Below are the code and all the weights of a small trained network. Each question names an input and a class and asks about switching units off, where a switched-off unit gives its printed mean instead of its output.

import numpy as np


def w(rows, s, z=0):
    codes = np.array(rows[::2]) - 128.0
    scale = np.full(codes.shape[1], s)
    scale[-1] = z or s
    return codes * scale


def f(y):
    return np.maximum(y, 0)


def log_softmax(a):
    a = a - a.max(-1, keepdims=True)
    return a - np.log(np.exp(a).sum(-1, keepdims=True))


def net(x, mask):
    res = np.array(x, float).reshape(1, 5) / 4 @ E
    y = f(res @ A[0][:, :-1].T + A[0][:, -1])
    res = res + np.where(mask, y, B[0][:, -1]) @ B[0][:, :-1]
    return log_softmax(res[-1] @ U[:, :-1].T + U[:, -1])


A, B = {}, {}
E = w([
[81,94,116,123,108,72,66,222,55,93,116],'x0',
[217,12,147,44,24,89,145,64,173,166,85],'x1',
[136,114,100,69,225,77,161,172,104,216,123],'x2',
[215,88,186,165,134,86,13,101,187,161,193],'x3',
[76,91,254,153,141,60,189,118,166,78,114],'x4',
],0.0087)
A[0] = w([
[86,194,137,115,107,126,205,99,98,150,104,76],'n1',
[88,147,122,62,110,174,210,148,123,64,71,85],'n2',
[91,164,138,171,180,155,118,165,175,127,139,29],'n3',
[159,82,112,121,103,125,184,102,156,157,105,56],'n4',
[98,117,166,131,86,128,122,182,36,127,90,189],'n5',
[140,106,92,89,181,162,134,158,124,142,133,85],'n6',
[134,141,92,122,103,126,212,153,125,101,80,38],'n7',
[119,94,143,111,112,172,146,73,159,172,92,132],'n8',
[91,103,127,91,166,96,164,147,141,157,142,145],'n9',
[98,119,137,138,168,127,109,194,142,124,143,143],'n10',
[97,168,135,183,168,166,134,169,121,189,137,14],'n11',
[105,129,143,163,159,138,131,160,130,105,167,3],'n12',
[176,159,41,107,124,226,61,123,124,144,134,140],'n13',
[166,184,125,101,154,181,192,73,181,137,162,169],'n14',
[136,104,124,117,179,98,127,169,119,178,117,124],'n15',
[126,109,133,185,157,134,195,108,179,152,123,130],'n16',
[141,102,143,178,55,169,95,153,98,94,163,106],'n17',
[135,158,196,143,141,89,142,111,87,127,157,119],'n18',
[113,197,123,188,164,164,135,100,157,152,137,73],'n19',
[128,96,125,136,147,99,69,137,137,87,178,134],'n20',
[90,152,96,133,122,139,154,117,101,95,170,81],'n21',
[161,90,143,111,247,133,132,135,147,174,138,150],'n22',
[157,81,96,73,67,83,108,204,140,61,114,170],'n23',
[112,113,127,158,73,178,136,116,111,67,97,89],'n24',
[145,167,198,114,148,100,169,164,126,106,147,152],'n25',
[104,112,203,127,137,97,180,87,136,99,126,138],'n26',
[134,152,65,125,108,125,84,113,128,161,165,31],'n27',
[119,167,150,133,158,135,128,135,139,117,135,37],'n28',
[134,180,134,115,107,165,108,104,171,59,118,61],'n29',
[107,140,141,158,89,162,94,85,176,122,134,151],'n30',
[128,108,128,119,107,151,88,146,188,149,127,40],'n31',
[75,116,191,106,160,59,142,131,139,74,122,60],'n32',
[93,146,139,137,134,140,95,163,137,98,168,64],'n33',
[175,147,169,189,184,93,90,89,180,157,156,98],'n34',
[160,102,187,169,157,91,100,182,176,124,144,98],'n35',
[85,137,147,150,92,134,108,142,172,72,101,160],'n36',
[91,115,144,133,115,113,104,167,79,169,117,159],'n37',
],0.011,0.0033)
B[0] = w([
[163,151,163,154,81,110,132,157,73,186,221,186],'n1',
[240,195,145,152,42,102,148,184,71,200,230,215],'n2',
[106,40,205,180,88,93,94,116,152,167,55,188],'n3',
[89,72,182,186,124,196,120,176,216,203,44,208],'n4',
[106,171,164,128,173,150,91,196,194,107,217,200],'n5',
[168,139,63,79,131,130,175,76,105,113,95,176],'n6',
[194,136,176,204,34,106,154,209,94,221,158,180],'n7',
[54,41,165,168,132,150,87,242,201,112,79,207],'n8',
[130,173,161,63,204,76,190,99,76,103,50,189],'n9',
[69,104,138,85,129,143,83,159,223,159,95,187],'n10',
[142,91,161,186,101,162,130,87,173,157,36,187],'n11',
[124,42,149,163,86,159,82,83,125,145,82,168],'n12',
[176,107,86,139,97,161,78,10,86,30,138,249],'n13',
[6,189,103,101,255,150,57,233,213,92,189,225],'n14',
[106,199,87,64,128,49,186,109,90,139,54,200],'n15',
[138,196,36,105,167,197,56,97,75,72,153,187],'n16',
[80,230,145,28,168,28,205,70,77,103,26,187],'n17',
[178,132,50,157,129,160,93,67,91,99,146,174],'n18',
[39,86,185,214,161,149,105,203,186,175,79,191],'n19',
[164,175,183,141,78,106,112,179,155,176,201,192],'n20',
[117,107,135,150,90,129,109,154,143,144,122,167],'n21',
[139,202,181,40,154,75,250,125,142,130,82,226],'n22',
[19,110,142,147,128,209,17,216,232,150,87,219],'n23',
[117,186,165,68,182,102,216,46,115,156,82,187],'n24',
[159,169,101,151,159,202,154,99,124,32,112,184],'n25',
[135,100,65,163,157,189,81,76,54,94,138,220],'n26',
[192,122,58,176,82,144,138,102,57,86,136,183],'n27',
[98,93,179,183,109,76,74,102,154,167,63,155],'n28',
[120,175,139,53,182,41,208,86,67,89,11,173],'n29',
[134,209,155,42,170,59,186,144,107,174,109,190],'n30',
[117,108,154,122,71,143,197,122,152,145,149,161],'n31',
[207,83,48,115,118,234,130,92,69,13,103,209],'n32',
[104,73,136,151,110,118,85,129,177,203,96,174],'n33',
[199,114,191,184,80,73,134,109,103,124,214,225],'n34',
[173,115,67,172,90,93,156,139,134,95,192,209],'n35',
[151,177,130,82,193,97,117,155,109,76,59,187],'n36',
[124,142,104,67,145,133,140,208,180,54,147,181],'n37',
],0.0059,0.012)
U = w([
[143,171,170,64,171,28,202,84,60,142,22,41],'0',
[109,14,192,223,77,175,94,143,157,194,4,20],'1',
[225,149,194,200,42,59,128,141,68,189,254,96],'2',
[189,93,23,173,105,245,105,59,33,36,92,16],'3',
[93,153,144,132,175,147,73,167,154,113,138,254],'4',
],0.0077,0.0042)

Each question gives the input, the list of numbers given to net, and the class t.
The units are the neurons (one row each of A and B). Each row of codes is followed by its name. A weight is (code - 128) times the scale printed after its matrix; where a second scale follows, it is the last column's (A, B and U).
mask holds one flag per neuron, in row order. A switched-off neuron (its flag False) gives its mean, the last column of its row in B, instead of its output. The means were averaged over made-up inputs and are rounded, as every weight is.
A unit's drop is (log p(t) with every unit on - log p(t) with that unit switched off) / (log p(t) with every unit on - log p(t) with every unit switched off).
The circuit of an input: a set's keep is (log p(t) with only the set's units on - log p(t) with every unit switched off) / (log p(t) with every unit on - log p(t) with every unit switched off). Starting from the 12 units with the biggest drops (on a tie, the unit counted first), units are removed one at a time, each time the one whose removal leaves the highest keep (on an exact tie, the one counted first), for as long as the keep stays at least 0.8.
circuit, biggest first: the units of the circuit, biggest drop first
top k neurons: the k neurons with the biggest drops, biggest first
drop of u: that unit's drop, to one decimal
input [3,3,6,-5,-8], class 3: circuit, biggest first	n13
input [-1,-2,-3,4,5], class 3: circuit, biggest first	n32; n26; n18
input [6,6,4,7,4], class 2: top 3 neurons	n35; n20; n34
input [2,2,3,-4,5], class 3: circuit, biggest first	n32; n26
input [-1,4,4,5,2], class 2: top 4 neurons	n34; n17; n35; n29
input [-4,-7,-2,6,5], class 1: top 2 neurons	n19; n3
input [8,-8,8,0,2], class 0: top 3 neurons	n15; n9; n22
input [5,3,-4,2,2], class 4: top 2 neurons	n23; n22
input [-7,-1,-4,-5,6], class 4: top 3 neurons	n14; n13; n19
input [-8,1,-7,-7,1], class 4: top 4 neurons	n14; n8; n22; n15
input [-3,-2,7,1,-8], class 3: top 2 neurons	n13; n27
input [0,8,-5,-7,-1], class 1: top 3 neurons	n4; n23; n8
input [-7,-2,1,-7,-5], class 2: top 3 neurons	n2; n1; n7
input [6,-3,-8,4,1], class 0: circuit, biggest first	n17
input [8,6,7,1,-2], class 4: top 3 neurons	n23; n5; n17
input [-3,1,4,-6,1], class 2: circuit, biggest first	n2; n1
input [-2,3,1,-4,4], class 2: drop of n2	0.6
input [-6,1,0,6,-4], class 2: drop of n32	0.1
input [-3,4,-4,-7,8], class 3: drop of n19	0.0
input [3,6,2,-6,-6], class 1: circuit, biggest first	n23
